[ 137   59 -101  -50   93  178  115  179 -141 -350 -160  119   -7  142
 -193  -42   50 -129 -304 -112 -101 -129  -19 -120  321 -231  506   41
  237 -301 -124  -56  -70    8]
5
[ -25  -69  442   22 -128 -190 -788 -151  -85  617  -37   29   99 -113
  536  -76   -6   43 -124 -145  412   78  -97   74  168  -47 -119  237
  200   26   67 -195   76 -330]
8
[-111   13  -14   47 -123  246 -202 -463  199  530  444 -708  438  102
  -28  285  225  108  450   12 -189 -260  435  374 -316   61 -467  467
  200  113 -124 -126   88  -89]
3
[  31 -130  164 -144   82  122 -239  115  -38  268  -24 -278  204  111
   93   42  110   20  181   66   31   69   46  113   97 -128 -220  221
  366   61   71   33  412 -141]
2
[-225  400  -89    4  396 -273 -252  364  128   34  102   95 -219  -26
  -73 -386  -64 -154  556  -64  -79   24  191  399  117 -107 -417  207
  203 -279  -33 -241  332 -125]
3
[-166 -627  150  413  137  -47 -136  -41 -295 -219   80 -796  597  336
  -45   58  302  -81 -118  -25 -239 -205  403  112   41  103  208  713
  399  -17 -187 -240 -587   32]
2
[ 299 -156   -9   81 -130 -273  -37   33 -207  146 -180  198 -327  291
  -44  -89 -117  202  -57 -105  127 -241 -244 -373  -28 -212  427  136
  -26 -162  331 -356 -118 -142]
9
[ -92 -167  273  292   56  343 -116 -418   41   33  281 -666  599  -33
    2  -57  202   99 -207 -205   32  313  177  187 -135  175  -97   12
  382  592 -205  214 -199  135]
5
[ 114 -281   14  301  -82   93 -270   52  153    1 -210 -479  214  106
 -375 -321  122  220   78  182 -159  -76  -72 -134  -77   26   70  104
   14  298  151   31 -133  446]
2
[ 241  124 -320   53 -499   53  279  113 -342  465  313  174   18  350
 -143  -76  -69  161  330   -1  299  -33    9  -70 -461  136 -366  162
  -69  -51   54   24  505 -144]
7
[  22  238  114  -79   -2 -238  481  145 -265 -133 -438 -273   43   44
  -96  358  166   15 -275  177   96 -370   82 -150  174  182    7   86
 -276 -263   97   25  218   60]
4
[ 195  216 -163 -347  -16  -15 -197  203   10  155  234  391 -135  179
 -226  206 -495  201   94  344 -212  -91  132 -127 -395  221 -414  359
  -97   62  104 -590  286 -186]
7
[-170  194  348  329 -218   39 -511 -199 -272  393  268 -262  -64  150
   94   11  209  130  301  -95   83  501 -180   11  -97   86 -464   48
  223  310 -229 -128  196   -4]
7
[-194  313 -333  221 -263 -304 -287  -39 -213  -41  305  115 -413  304
 -138   58  -87  -77  285  -65 -210 -144  111  208 -114   10  249  289
  211 -382 -184   18  -45 -223]
2
[-229  -21  157  312 -372  127 -338 -202   -4  478  218  -90   23  -10
    0 -127  -63    2  -31 -327  329  217  161  106   67  -16   56   28
  439 -184  -59  318 -262   73]
8
[  94  286  223  -60 -472  -79 -218  -48  -60  410 -288  190  124  275
  202  235   35   30 -541 -338  136 -103 -101 -162  336   46   48   91
  217 -296   69  -38  148  -92]
0
[ 114    6  281  276   60 -152  154 -197 -100  136  190 -545  481  259
  378  341  321 -154 -105 -301   78  -41  328   80  101  128 -478  348
 -102  147  -68  -51  128 -147]
4
[  89 -171 -160  462  -89  132 -455  275  -23 -142  -80  108   14  137
 -153 -576 -465 -263  264 -472 -305   28 -154 -252  -53 -371   72  236
  272 -200 -147  -90  209  238]
1
[  21   53   19  589  422 -195 -466  -20 -287   52  282  -57 -236  -60
 -190 -129 -203   -4  178  349  175  180  115  149  130  -44    5  186
  200 -367 -371 -115  363  -83]
7
[-240  121  -48  -45   86  244 -157 -221  -85  196  102 -579  -23 -338
  -75  174  152    7  -78  113  -96   91   80  125  120   20  -58  -44
 -164   21 -104  187  -42 -127]
6
[ -55  -36  206 -242 -521 -324 -666   -7 -120  484   91   -6 -276  -48
  520  -41 -325  138 -467  -33  340  233 -366 -196  -39  131  127  147
  114  182 -107 -316  -38 -206]
6
[-161   28  330  113 -268  -98 -598 -297   14  697   82  -26  241  -98
  331  333  113   -1   74 -231   13  119  105  115  -87   13 -202  189
  108   45  157  -49  -45 -385]
3
[  11 -250  154   91  534 -145 -309 -185  122  -86  -23 -237  171 -118
  194 -147   83 -176   80    5  -77   65  164  287  282 -351  -43  -27
  298  -31   64  -12 -225  -91]
1
[  13 -224  223 -174 -200  346 -572   -8  -26  558  -70   72   12  -86
  249  -26  103  214  467  123  263  157 -372 -112 -172   29 -388  -25
   55  367  -12   18  468  -58]
0
[  69   30   41 -143  127  -76 -344   22  271  198  -93   71   24 -194
   72  -42  126  315  284   26 -181  230  181   89  -53   53 -413  310
  127   25  154 -454   54  175]
6
[ 151  176  -29 -391 -106 -208 -209  -88  325  466   95  146 -342 -104
  -47 -350 -194  185  192  198  276 -360 -104   66   79  -26  132  275
 -158  -68  581   -6   99   33]
4
[ 376   51 -182  -45  789  -39  160  -68  534 -485  384 -149 -178   69
 -322 -318 -160  139   61  294   17   31  360  -72  117  -99  317  111
  127   -8 -151 -456  173  267]
9
[  81  121  305   95  266 -239  373  -15   -1 -139 -293 -464  -67   82
  -49 -115  -18  183 -363  442  239 -166   60   38  409   33  -53   76
 -107 -413  251   31  144   77]
3
[  28 -136  -79 -362 -355 -279 -315   36 -184   97  -48  -87   41  428
  131  145   39  -86 -260   14   67  262 -306  -19 -200  262  -99 -326
  -90  282 -195 -223 -302   54]
5
[-221  284   97 -267 -131   66 -453   61  107   82   55  200  -83 -265
   93   92   28  147   29 -181 -133  517  -76   57 -179  315 -329  -72
   77  592 -157  -91  147   72]
8
[ -11   46  490 -120  357 -562  112  228   81 -135 -197   46 -415  177
  201 -146   -3  -23 -362  462  650  -73  -42   84  451  157  170   18
 -108 -467  152 -187   39  -41]
2
[ -29  246  -80 -283  121 -315 -606  170  114  406  120  -76 -396 -150
  106    7   45  208  565  553  -56  324 -296  492   25  199 -635  -47
 -116  159   -1  -29  275  -59]
3
[  42 -499   82  176  330    4  274 -265   98 -356   -7 -257  364  104
 -140  381  273 -103 -386  209 -149   39   92  182 -162  134  308 -379
 -175  270 -106  -26 -899   61]
2
[-208  118  308  239   44   17 -266 -585   61  515  542 -434  273  -18
  188    9  169   32   13 -106  433  196  347  215   17  195 -347  204
  299   17 -342  -92  -65  -35]
1
[ 171  -31  -72  196 -117  -83  144  354 -208 -302 -402   60   68  139
 -285  -30   34   97    4  217  -92 -103  -60   55   48    7 -138  -33
   15  -23  114  159   97  270]
9
[  99 -113 -282 -178  170   71   23  -12  -33  -32 -277  280   47  -31
   55 -111   -4  103  155   78  -67 -445 -135   19  204 -281  266  144
  328 -441 -173 -151  171 -131]
3
[ 134  180   10 -181   46 -126  -13 -282  -47  477  183  -28  161 -207
  239 -222   76 -115  238   85  481 -100  188  227   60 -310  -73   63
   -4 -111  375  221  631 -366]
6
[ -27 -155  391  196   56  225 -538 -130  515 -102 -193 -198  -25   91
   26   52 -107  194 -222 -439 -339  161 -145 -139  103  -30  222 -174
  351  301  107  -36 -776  217]
3
[-167  366  -42 -298  123 -218   66 -311   41  518  199  173  201  -54
   42 -148   29 -204   -6 -180  587 -114  234  426   72  321 -639 -128
 -260  -35   99  173  282  -73]
5
[ -21   -2   73  -48  279   37 -571    0   89  367 -142 -177  146 -113
   10 -240  -68  247  288  412  120  148  -55  161   54   25 -409  122
  291 -133 -213 -186  891  -31]
9
[ 199  -90 -137  173  236 -305  476  247   22 -338   17  -90 -195  136
 -252 -353 -236  -40 -207 -101  271 -121  129  -36  130   -4  398   83
   54 -325   32  -89 -233  320]
3
[ 119 -278   43  218 -162  210 -318   15   14   39   24   10  100  231
   19 -186  232  214  229 -145 -104  231   50 -145  -49 -162   85  388
  408  -51  -93 -281   85  116]
2
[ 264  167 -383  -50  147 -598  115  426  347   62 -365  887 -399  144
 -291 -190 -248   37   50 -256  -14 -254   34  -90  186  -42  118  -82
  -36 -554  313 -313 -155  248]
9
[-254  187 -180  -45  229 -198 -105  260  -43 -236   10 -129 -467   80
 -476 -284  143 -139  561  137  -52   28   22   63  133  151 -114   56
 -142   30  -45   96  437  475]
0
[  91   73   60 -169 -650  312 -743  180  255  512  -82  636 -215 -407
  279 -126 -387  267 -127 -165   35  530 -633 -407 -281  120  -51 -292
  -74  458  -16   71   21  -32]
1
[-428  437  339 -145  -20 -220 -174 -203 -161   13  314  357  466  200
  250  417  462 -422  196 -540  -58  263  221   88  -14  376 -149   84
  183  500  -60    3 -219 -307]
2
[  74   61  -60  258  380  -40  -92  145  557  -92  146 -107 -138 -100
 -239  -58 -232    1   72  -27 -368  -41  281   64  -82 -265   95   16
  315 -139 -180 -470 -316  188]
7
[  -3  -25 -121   60 -120  220  390 -415 -109   23  229 -548  181   -3
 -195  -27  347   73   77 -187  -95 -146   83   53  -36   87  246  309
  -17  101   47  268  -43  193]
1
[ -30  235  282 -176   79 -283   70 -198 -125   97    0 -259   69   89
   72   33  430  107 -181  -94  460  250  114   44  266  394    9  152
   22   42   28   -8  258  196]
2
[ 268 -220    4  151  608 -441 -291  187  277 -134  -49 -262 -466  319
 -184 -238  -30  -27  464 -191   27 -433  131  -42  173 -171  218  215
   16 -107  343 -276 -371  232]
5
[ 101 -424  -72   64 -281    0 -494  284  -17  460 -295 -171   41   65
  111 -300 -214  185   65  502   59 -239 -431  -41 -290 -148 -299   19
  -20   90 -146 -206  517 -126]
5
[ 419  397   30 -165 -128 -399 -140  102  250  215 -243  392 -149  377
   33  154 -138   66 -299   42  110  -53 -132 -148  209    9  -80 -218
  -66 -212  246 -173  257   11]
6
[ -50 -166  196    4  755  390  149 -191   60 -344  -80  143   88 -563
 -225 -225 -138  -66  197  335   16  279   10  -73  133 -242    1 -151
   13  -44  -86  -79  138  273]
5
[ 149   38  204  409 -369  -51 -494   86 -172  148   15 -173  184  434
  237 -165   23  101   -2 -314  118  221 -338  124 -133   79 -293  -82
  440  393 -231   78  -49    4]
5
[  98 -498  218  130  506  462 -103 -255  -92  -22  -57 -665  681 -164
 -204  109  303  131  218  185 -203  -51  191  100  -22    7  -53  400
  222  256  -92 -159   -6  224]
8
[-284  119   42  -28  -17   77 -165 -189 -124  283  117   -4  225  -35
  -16   96  492  -68  561 -108 -108  267  181    5  -98  101 -532   10
 -128  383  128  100  276  -69]
0
[ 106 -395 -112   29 -230  144 -191  175   15 -272 -477   92  218  -42
   94  -17  169  -15   40  -36 -360 -105 -239 -115 -102 -270  291 -112
   17  127   -9  -15 -129   56]
9
[ 208 -166  -76  265 -347 -331   50  511 -247   67 -309   90 -154  234
   35    3  -98  251   34   10  -72  -55 -149 -206 -124   32   51  320
  109 -290  112 -228   -1  -15]
9
[-382 -459  491  597  -55   -4 -345 -191 -303  406  137 -379  713  113
  170   79   34  -81   64 -191   69  -83  305  118 -234  159   94  671
  539 -153 -103 -117  -63 -374]
9
[ -53 -168  -96  134  140 -755  -41   42 -163   60 -200 -363 -364  318
    2 -115  175 -215  194 -125   69 -415   29  323  233   23 -193   42
 -429 -118  508  220 -227   59]
0
[ 125  325 -198  -81 -455  -50 -282  208   75  482  240  311 -256  361
   25 -250 -100  266  443  104  362  342 -249 -201   -5  213 -446   18
  275  -31 -306   74  875  177]
3
[  97  -75  -58   58  655 -298 -369  140  506 -225  312 -295  -79 -116
 -283   62  -70    0  217  271 -299  275  670  264   56   89   61  337
  261 -113    8 -275 -174  297]
5
[-300 -195  404  224  -58 -260 -491 -166 -295  543 -170   29  138 -416
  326  -86  500   62  524 -124  247  233  -46   73   79  -58   -8  204
  227  168  321  175   21 -116]
0
[-161  165  372  188 -118  125  522 -583 -325  232  202 -115  415    2
  -92    3  280  151 -192 -226  260  165  173   32  -68  209 -110  257
  154  209  226  181  215   -4]
5
[ 154 -322  -78  180  -86  160  312  -49 -156  -34  113 -268    9  365
 -239   75   11   43 -172  209    9 -296   26 -154 -182 -119  110  154
 -109  -29  -90 -261  -14  -12]
6
[  10  297 -680  -95  218 -147  190  193  209 -368   49  337 -296  167
 -344 -491 -202 -326  242 -155 -300 -124  105  259  184 -340   62 -240
   86 -512 -106   66  160  163]
7
[ 208 -256 -130  451  397    2 -304   85  483 -242  -35  -12  338   65
 -143 -225 -197 -106    6 -469 -372  136  260  131   25 -231   69 -213
  456  100   47   20 -719  244]
6
[  80 -338 -284  384  119    8 -359  -15  -28   -9  -24 -226  -43  411
 -307  -97   72 -105  545   92 -270 -201  198  -76  -97 -400  -74  146
   98 -279 -121 -160  321   70]
2
[ 281 -562 -229  340 -262 -207   58  271  135 -107 -105  202  -16   14
 -232 -234  -57   -5  119  -40 -218 -232   17 -200 -267 -276  594  231
   97   12  257  -70 -449  312]
1
[ 205  279  115 -288 -271  156 -159   -5  104  -44 -239 -200  131  503
  155  392  -13  257 -468   94  -97  -67   12   56   93  166 -241  -16
  364 -309 -251 -197   44  -70]
1
[ 107   81  152  -18 -194   68 -168 -481  140  371  -68   76  285   21
  211  133   -7  114 -321 -178  140  140 -326   45   34  -52 -114 -470
  219  248 -174  -17 -206   20]
9
[  51 -371   57  120  -34  149 -234 -110  -57  117  -52  176  433  306
  117  164   28  -66  -44 -234 -333 -139   32 -177 -194 -215  397  317
  476 -204 -175 -434  131 -342]
7
[-101  421  116 -440  105 -105  -45  -61 -193  -18  -79 -393 -143   79
  -45  149  -55  119 -533  404  104  -12  -43  110  362  209  -92   69
   93 -228 -197 -204  192  -52]
5
